In the rows, zero is written as 128.
Known rows:
k672: [137  77  92 110 122 127 178 141 111 118 149 148 136 152 160 120 139 154
 140 165 168 124 128 149 123 108 144 141 120]
k67: [107 144 126 116 172 146 131 121  75 143  75 146 102 160 149 137 141 152
 155 113 107 145  92 139 123 173 156 157 193]
k312: [121  83  87 158 119  89 168  90 218 126 152 133 147  83 110  74 167  73
 209 161 115 139  80 134 125 132 139 149 142]
k735: [130 144 120  96 172 142 151 120  86 155  68 157 100 181 148 133 120 150
 146  88 107 138  97 141 115 176 166 144 172]
k495: [ 96 143 205 146 171 122 154 116  88 107 124 150  82 154 144 115 149 136
 123  96  98 157 174 134  98 137 120 170 138]
k561: [127 111 206 144 164 125 104  97 120 108 155 125 134 185  98 124 133 113
 187 106 174 159 173 144 150 161 119  88 108]
k980: [123  81  83 149 127 141 178 141 108 106 153 165 123 157 158 137 159 160
 154 168 172 123 125 148 104 110 150 147 135]
k352: [139  95 116 106  93 134 178 126 211 145  76 104 132  88  91  59 143  90
 156 141 143 142 104 126  88 134 175  87 159]
k433: [100  90 195 140 126  84 124  81 170 135 145 118  82  93  98  99 129  90
 203  98 122 141 114 139 159 126 159 151 148]
k80: [107  81 180 153 151  70 131  69 178 145 149 136  80  88 100 111 126  93
 203  77 133 123  92 133 154 142 152 148 140]
k351: [151  98 108  88  87 160 192 144 140 133  74 106 120 143 103 108 123 163
 104 137 182 146 181 137  87 115 179  74 174]
k811: [168 102 165  40 120 147 150 139 192 151  73 104 132 112 104  90 122 160
 106 139 176 122 120 133  74 116 161 107 126]
k494: [180  89 150  58 177  87  99 124 184 161 101 151 100 118 151 150 148 160
 115 135 181  74  77 139  96 138 111 180  90]
k90: [153 141 151 112 138  75 176 133 163 114 145 129  99  99 120 128 146 129
 107 147 119 137 148 133  73 105 123 146 125]
k974: [140 139 127 149 133  83 170 140 140 106 144 144  79 112 154 139 168 134
 115 156 133 133 162 142  69 123 116 147 110]
k665: [137 137  98 122 129  79 181 138  93  98 161 157 111 102 149 138 116 148
 122 160 144 130 180 143  78  99 132 121 150]
k166: [102 117 165 121 171 155 115 115  80 134  89 157 148 144 129 115 141 141
 148  65 118 121 143  96  86 161 161 140 152]
k709: [112  82  95 153 102 107 159  78 207 135 115 122 144  95 118  74 150  63
 208 129 126  97  92 125  88 158 161 105 163]
k529: [157 141 196  71 179  74 107 108  90 154 101 158  78  98 140 141 100 147
 111  81 118 107 112 132 138 158 128 167 113]
k840: [104 126 190 106 169 161 100 114  85 125  82 135 165 165 138 109 138 104
 151 100 109 132 158 126 106 166 132 128 117]
k683: [ 93 146 188 118 182 163 159 112  88 119  66 129 153 203 158  53 159 147
 148 120  91 152 109 144  77 163 116 176 158]

Facts:
α(k13, k556); α(k13, k351); α(k145, k766); α(k145, k377); α(k145, k405); α(k145, k351)
α(k166, k806); α(k167, k629); α(k2, k770); α(k203, k782); α(k203, k405); α(k212, k840)
α(k214, k631); α(k268, k237); α(k268, k834); α(k296, k51); α(k296, k352); α(k296, k318)
α(k296, k457); α(k308, k351); α(k312, k51); α(k318, k51); α(k318, k351); α(k335, k29)
α(k352, k51); α(k352, k996); α(k352, k351); α(k397, k377); α(k397, k588); α(k397, k246)
α(k397, k770); α(k417, k51); α(k431, k494); α(k433, k51); α(k433, k80); α(k433, k352)
α(k440, k288); α(k440, k980); α(k440, k405); α(k475, k733); α(k475, k321); α(k489, k312)
α(k494, k733); α(k494, k743); α(k495, k668); α(k495, k290); α(k495, k770); α(k50, k237)
α(k509, k693); α(k521, k713); α(k529, k733); α(k554, k766); α(k556, k685); α(k556, k996)
α(k561, k766); α(k561, k996); α(k583, k51); α(k583, k494); α(k588, k494); α(k588, k682)
α(k588, k145); α(k613, k766); α(k629, k51); α(k629, k805); α(k629, k689); α(k629, k351)
α(k631, k51); α(k67, k693); α(k670, k685); α(k670, k682); α(k670, k351); α(k670, k321)
α(k682, k554); α(k683, k770); α(k709, k51); α(k731, k766); α(k733, k377); α(k735, k685)
α(k735, k405); α(k742, k685); α(k743, k766); α(k748, k51); α(k766, k51); α(k766, k351)
α(k768, k2); α(k781, k743); α(k782, k51); α(k790, k145); α(k790, k351); α(k793, k290)
α(k80, k51); α(k80, k377); α(k806, k793); α(k806, k683); α(k811, k494); α(k811, k351)
α(k818, k782); α(k818, k519); α(k818, k335); α(k840, k554); α(k899, k766); α(k899, k743)
α(k90, k318); α(k92, k733); α(k92, k405); α(k93, k51); α(k93, k682); α(k93, k770)
α(k952, k689); α(k955, k777); α(k955, k29); α(k974, k834); α(k974, k665); α(k996, k51)
χ(k109, a); χ(k13, a); χ(k145, c); χ(k166, e); χ(k167, f); χ(k2, b)
χ(k203, e); χ(k212, c); χ(k214, a); χ(k237, c); χ(k246, b); χ(k268, e)
χ(k288, f); χ(k29, b); χ(k290, b); χ(k296, d); χ(k308, g); χ(k312, g)
χ(k318, b); χ(k321, a); χ(k335, g); χ(k343, b); χ(k351, a); χ(k352, a)
χ(k357, e); χ(k360, f); χ(k377, g); χ(k397, d); χ(k405, b); χ(k417, c)
χ(k431, a); χ(k433, b); χ(k440, c); χ(k457, c); χ(k475, c); χ(k489, e)
χ(k494, g); χ(k495, d); χ(k50, b); χ(k509, e); χ(k51, b); χ(k513, d)
χ(k519, d); χ(k521, b); χ(k529, d); χ(k554, e); χ(k556, a); χ(k561, b)
χ(k583, a); χ(k588, g); χ(k613, b); χ(k629, d); χ(k631, b); χ(k665, f)
χ(k668, a); χ(k67, c); χ(k670, b); χ(k672, g); χ(k682, g); χ(k683, c)
χ(k685, f); χ(k689, d); χ(k693, d); χ(k709, a); χ(k713, f); χ(k731, f)
χ(k733, a); χ(k735, c); χ(k742, e); χ(k743, d); χ(k748, b); χ(k766, g)
χ(k768, c); χ(k770, d); χ(k777, d); χ(k781, a); χ(k782, d); χ(k790, a)
χ(k793, c); χ(k80, b); χ(k805, a); χ(k806, c); χ(k811, a); χ(k818, e)
χ(k834, c); χ(k840, e); χ(k899, a); χ(k90, f); χ(k92, a); χ(k93, e)
χ(k952, a); χ(k955, f); χ(k974, f); χ(k980, g); χ(k981, c); χ(k996, a)

Rows:
No name comes twice in this set of rows, the named rows included.
[ 94 114 118 108 120 148 122 124  90 133  96 150 136 124 151 136 106 132
 141 123 134 107 177 128 126 148 173 117 182]	k357
[168 110 110 169 108 152 136 138 215  95 111 103 153 140  89 117 174  69
 172 168 175 162  96 145 133 166 132  81 107]	k766
[118 152 187 157 166 162  93 123 102  92 103 117 173 195 106 132 158  66
 172 125 163 162 177 140 116 177 114  79 115]	k554
[131  94 114 124 125 104 135  95 204 140  97 119 118  84 124  94 159 103
 178 124 159  87  88 120  79 150 152 132 137]	k583
[150 144 155  96 158 153 100 123 143 103 110 114 172 154 128 124 150 110
 162 162 184 143 141 141  89 167 111  85 105]	k899
[168  85 151  73 164 118 147 133 182 140  90 124 123 152 143 111 147 154
 109 157 153 127  89 138  94 116 116 166  94]	k588
[ 86  91 204 129 170 145 140  96  98 102 119 114 122 176 132  42 154 146
 154 107  94 150 176 138 116  95 107 177 109]	k2
[112 141 206 162 161 146  95 118 128  87 144 112 113 189 101 133 169 111
 191 129 182 164 167 143 154 156 108 103 117]	k613
[131  78 191 140  94  99 184 116 208 149  82 110  83  92  91  77 115 101
 176  76 124 166 123 133 154 127 171  93 157]	k318
[111 125 139 156 156  73 164  66 159 135 148 157  94  87  94 119 122  54
 194  82  95 156  86 114 145 156 151 126 188]	k782

Now the same objects, written a new way:
Known rows:
k955: [129  69 119 132 120 122 120 111 158 191 138 172 152  86 137  95 100  99
 105 170 134 193 172  92 141 132  86 122 125 114  80 115 139  89 172 100
 100]
k974: [116 118  95 146 109 185 181 106 160 196 178 185 137 161 139 111 146 148
 112  91 182 119 157 182 136 101 123 139 126 125 146 166 109 156 153 117
 136]
k212: [120 161  96 116  94 192 142 121 102 121 143 135 137  94 101 157 161 127
 106 134 146 145 101 120  60 147 151 109 143 109 114 154 165 104 144 159
  98]
k840: [114 171 114 101 108 147 142 130  78 107 124 141 138 119 110 133 143 142
 136 113 125 129  92 110  88 150 139 125 116 115 130 118 166 114 123 135
 122]
k92: [127 137 130 112 105  97 133 121 129 127  97 129 166 135 151 122 134 146
 116 115 113 112 123 134 150 116 140 110 111 120 122 129 121 104  74 123
 124]
k357: [117 142 128 125 133 125 121 118 101 113 123 127 116 129 132 125 137 125
 155 110 113 134 110 113 119 133 132 132 125 130 136 116 132 119 118 123
 131]
k67: [156 136 156 123 138 144 123 102 156 130 130  78 123 105  95 161 119  87
 172 198 138 169 119 118 111 179 183  68 168 113 126 124 112  63 115 155
 133]
k766: [139 128 127 100 126 126 128 150 126 122 130 127 147 136 128 113 124 125
 134 133 115  97 124 126 130 132 131 137 113 130 116 122 131 142 117 123
 132]
k308: [142 120 123 107 121 121 128 134 137 121 128 129 148 139 139 116 133 118
 127 135 104  94 125 141 134 133 144 124 115 125 114 133 131 139 105 114
 121]
k246: [142 116 139 120 143 138 135 147 128 120 144 108 108 128 100 130 111 133
 122 148 151 126 132 130 110 130 118 151 137 136 139 114 131 157 166 139
 153]
k360: [141 135 130 135 123 134 140 134 148 155 136 142 135 120 121 134 104 136
 106 146 158 124 150 142 144 125 117 128 135 132 118 137 127 138 153 149
 126]
k685: [137 144 138 126 124 138 139 141 144 157 136 125 130 118 113 134  93 141
 114 143 166 126 151 133 147 120 110 142 132 138 124 129 127 147 153 165
 139]
k631: [139 108 132 122 129 142 129 137 145 124 146 113 105 132 114 129 122 111
 117 146 133 136 137 148 127 135 135 140 131 135 129 129 136 160 154 132
 124]
k561: [141 102 128 123 114 141 133 121 145 124 143 119 116 133 122 131 127 113
 102 146 130 131 135 156 114 137 147 127 135 126 126 136 144 153 139 123
 113]
k668: [139 155 132 131 166  71 141 166 106 111 109 139 157 135 121 124 126 170
 134 122 134  86 121 105 138 119 103 118 126 128 138 106  94 104 125 124
 179]
k682: [141 128 127 101 128 125 130 148 125 121 132 128 150 135 126 112 125 129
 131 135 117  93 124 125 123 131 131 136 114 128 120 120 130 140 117 123
 136]
k818: [114 104 124 125 123 119 109  99 110 128 120 141 122 113 150 107 136 106
 151 126  97 165 123 101 117 138 124 126 121 116 120 109 136  95 118  98
 108]
k583: [125 146 123 114 113  95 132 135 129 125 102 138 165 138 146 124 140 139
 119 117 108 110 124 136 159 124 140 105 104 123 118 133 123 105  88 120
 119]
k166: [142 128 123 170 160  87 125 109 105  93 120 151 120 132 142 138 148 152
 134 126 109 101 112 124  91 132 133  97 157 119 140 118 109  94 120  97
 149]
k109: [123 148 128 111 124  97 134 146 118 129 106 136 159 136 136 118 131 144
 131 113 119 114 123 119 157 120 124 122 106 127 125 121 118 110 102 126
 138]
k489: [118 137 123 131 126 120 113 111 115 109 119 134 112 137 144 130 145 111
 148 112  98 132 113 133 133 139 150 115 121 131 130 131 137 117 107 119
 109]

Rows:
No name comes twice in this set of rows, the named rows included.
[139 104 167 101 116 133 119 115 125 137 121  73 139 129 143  95  96 147
 145 122 135 100 134 110 107  96 120 177 132 127 143  97 101 150  79 135
 166]	k980
[124  87  96 166 102  95  60 157  94  61  96 144  84  78 174 146 134 133
   4 109  73 100 134 124  98  77  72 186 124 158  75 154 190 204 165 143
  48]	k521
[123 160 135  98 127 102 133 157 111 126 107 122 158 134 127 117 124 150
 140 113 128 113 120 110 157 121 118 133 103 130 130 113 119 119 104 140
 148]	k321
[125 139 122 136 129 119 119 111 106 105 117 136 122 130 139 133 143 127
 140 117 105 126 109 128 112 137 147 112 129 123 133 125 134 111 108 115
 119]	k93
[122 129 117 144 135 166 114 121 125 130 143 117  97 106 125 146 144 112
 139 132 141 151 125 115 104 125 131 132 152 133 129 142 118 120 146 156
 122]	k981
[117  77 104 142 114 190 170  94 154 168 184 158 108 171 138 101 163 130
 122  90 160 128 147 187 105 106 138 154 133 123 163 157 112 172 147  89
 140]	k50
[158 107 136 148 169 113 139 152 127 111 148 120 106 128  99 132 118 147
 118 155 151 107 136 126  93 129 107 137 159 132 147 108 112 149 179 125
 176]	k290
[138 133 134  98 141 125 127 159 122 122 134 119 140 133 119 109 117 128
 145 132 126  96 124 112 131 129 119 152 112 132 127 112 121 146 125 130
 152]	k377
[142 134 126 139 111 129 136 123 162 154 131 144 136 123 130 141 112 123
  97 148 147 123 150 158 155 131 134 111 133 132 111 150 137 136 139 146
 107]	k90
[127  59 135 112 142 135 116 133 131 161 152 131 114  96 110  85 101  94
 134 163 134 194 155  77 116 136  78 165 128 122 108  87 136 125 194 102
 132]	k29

Now the same objects, written a new way:
Known rows:
k357: [143 160 137 115 146 104 138 147 129 120 145 134 145 137 157 135 138 125
 132 113 121 144 115 116 124 151 129 127 133]
k693: [180 195 220  97 126 123 169 152 126  84 176 128 170 171 180 135 148 122
 194 135 144 174 119  89 104 179 146 188 144]
k67: [144 193 247  75 143  88 173 146 144  84 168 147 171 166 135 168 138  96
 164 119 119 142  95  70 101 195 119 184 115]
k613: [108 115 144 123  92 140 121 127 112 125 117 143 114 113  92 111 110 135
 132 142 133 132 148 132 133 127 107 138 107]
k731: [ 96 114 140 120 101 134 113 133 138 127 123 130 106 124 105 117 114 114
 134 141 121 129 139 126 137 126 115 152  88]
k781: [103 109 137 115 114 114 108 148 120 126 118 130  91 136 100 117 137 101
 140 154  84 130 141  89 138 130 126 156  91]
k743: [141 108 152 130 102 139 108 121  94 135 145 122 128 135 125 105 127 143
 166 155 129 155 149 139 136 109 158 161 122]
k50: [113 195  74 102 161 100  75 192  93 146 126 121 171  95 175 181 130 118
 151  63 184 130 111 144 106 128  91  72 116]
k377: [175 108  79 147 108 176 112 125 112 124 135  98 120 137 151  76 142 142
 164 171 121 162 158 163 117  91 163 148 161]
k495: [117 114 130 102 158 140 171 105 114  97 105 113 163 136 143 170 128 121
  95 127 133  87  64 170 122 122  85  96 202]
k672: [131 170 123 120 123 129 118 161 134 106 131 127 147 131 163 106 145 121
 140 106 153 142 126 123 123 134 124 116 141]
k92: [118 106  85  98 146 120 119 136 165 145 156 152 122 132  76 109 137 110
 114 179  85 131 125 100 101 135 116 118 127]
k405: [211 112  82 160 133 161 142 110 158 150 159 145 144 133 140  99 122 163
 149 161 134 175 168 159  84 115 171 126 160]
k748: [106 122 136 146 103 143 150 115 126 127  89 138 116 112 111 114 105 150
 107 118 148 105 136 137 149 126 105 122 117]
k665: [145 185  62 115 163 105  71 192 113 158 130  89 150 113 213 176 136 114
 169  50 181 145 131 165 106 112 121  97 101]
k296: [ 58 116 172 121 118 130 145 119 131 133 109 155 121 113  88 122 118 137
 101 123 143  92 121 118 155 138  99 120 115]
k834: [166 187  95 120 174  87  62 169  89 171 152  93 167 107 209 215 139 114
 170  44 176 135 123 155 107 115 137 101 109]
k768: [141  98 142 116 154 125 150  85 119 114 115 101 155 134 133 189 125 115
 110 129 118  99  77 164 119 136 109 119 170]
k811: [ 94 110 124 105 114 117  99 149 130 136 130 137  93 136  85 117 134 107
 125 171  80 122 141  87 139 136 117 147  98]
k312: [ 90 122 137 160 103 158 130 128 128 129  92 127 100 113 131  83 132 140
 124 121 152 106 149 138 161 114 124 133 124]
k167: [ 85 131 149 131 116 128 135 126 156 133 106 137 110 123 116 125 120 127
 113 119 145 104 142 124 149 133  97 137  97]

Rows:
No name comes twice in this set of rows, the named rows included.
[114 109 113 108 116 117  94 150 118 126 130 127 108 135  88 120 142 107
 137 161  80 142 138  96 130 129 133 143 106]	k431
[137 164 129 108 137 113 121 146 147 107 146 119 144 137 161 143 128 112
 135  96 143 136 114 125 114 141 123 128 122]	k360
[162 114  98 142 164 142 165 108 120 107  91  64 122 139 181 153 152 113
 120 134 119  98  97 158 133 119 125 119 177]	k668
[195 113 122 199  91 171 138  89 109 136  99  88 102 120 172 103 118 177
 150 118 155 143 192 184 152  99 175 155 127]	k51
[ 88 125 146 136 127 123 153 130 126 138  91 143 102 117 117 117 128 135
 108 123 126  93 131 112 154 146 111 126 112]	k489
[164 173 139 111 134 120 139 150 147  99 153 113 146 153 176 146 135 117
 148 101 157 151 117 130 103 143 134 138 137]	k713
[127 109 121  96 126 133 102 125 119 126 167 147 149 132  93 125 126 126
 140 170 104 151 112 138 100 117 140 136 139]	k529
[120 159 108 142 111  75  95 122 145  78 157 147 131 123 117 111  82 117
  67  39 114 176  87 106 145 109 167  72  91]	k955
[ 98 199  83  87 167  84  76 206  94 168 131 125 160  97 173 192 148 108
 145  66 160 119 106 119 118 135  94  81 111]	k268
[149 128 128 174 110 108 115  93 126 118 149 139 141 127 145  97 100 166
  94  66 137 167 132 140 155 100 179  94 118]	k519
[124 113 140 160 113 144 138  95 134 140 128 136 128 120 131 109 112 162
 104 103 150 127 147 142 154 105 152 118 126]	k782
[135 115 172 161 137 124 139  94 131 147 118 122 119 130 136 150 117 146
 132 106 140 102 150 135 156 135 145 145 104]	k457
[100 118 126 127 142 132 149 136 167 146 118 141  97 131 103 116 140 121
 111 158 109 109 151  97 140 136 119 131 115]	k556
[124 108 123 132 104 143 133 116 116 121 106 141 124 119 105 109 111 143
 125 147 132 129 138 145 129 116 114 130 130]	k80

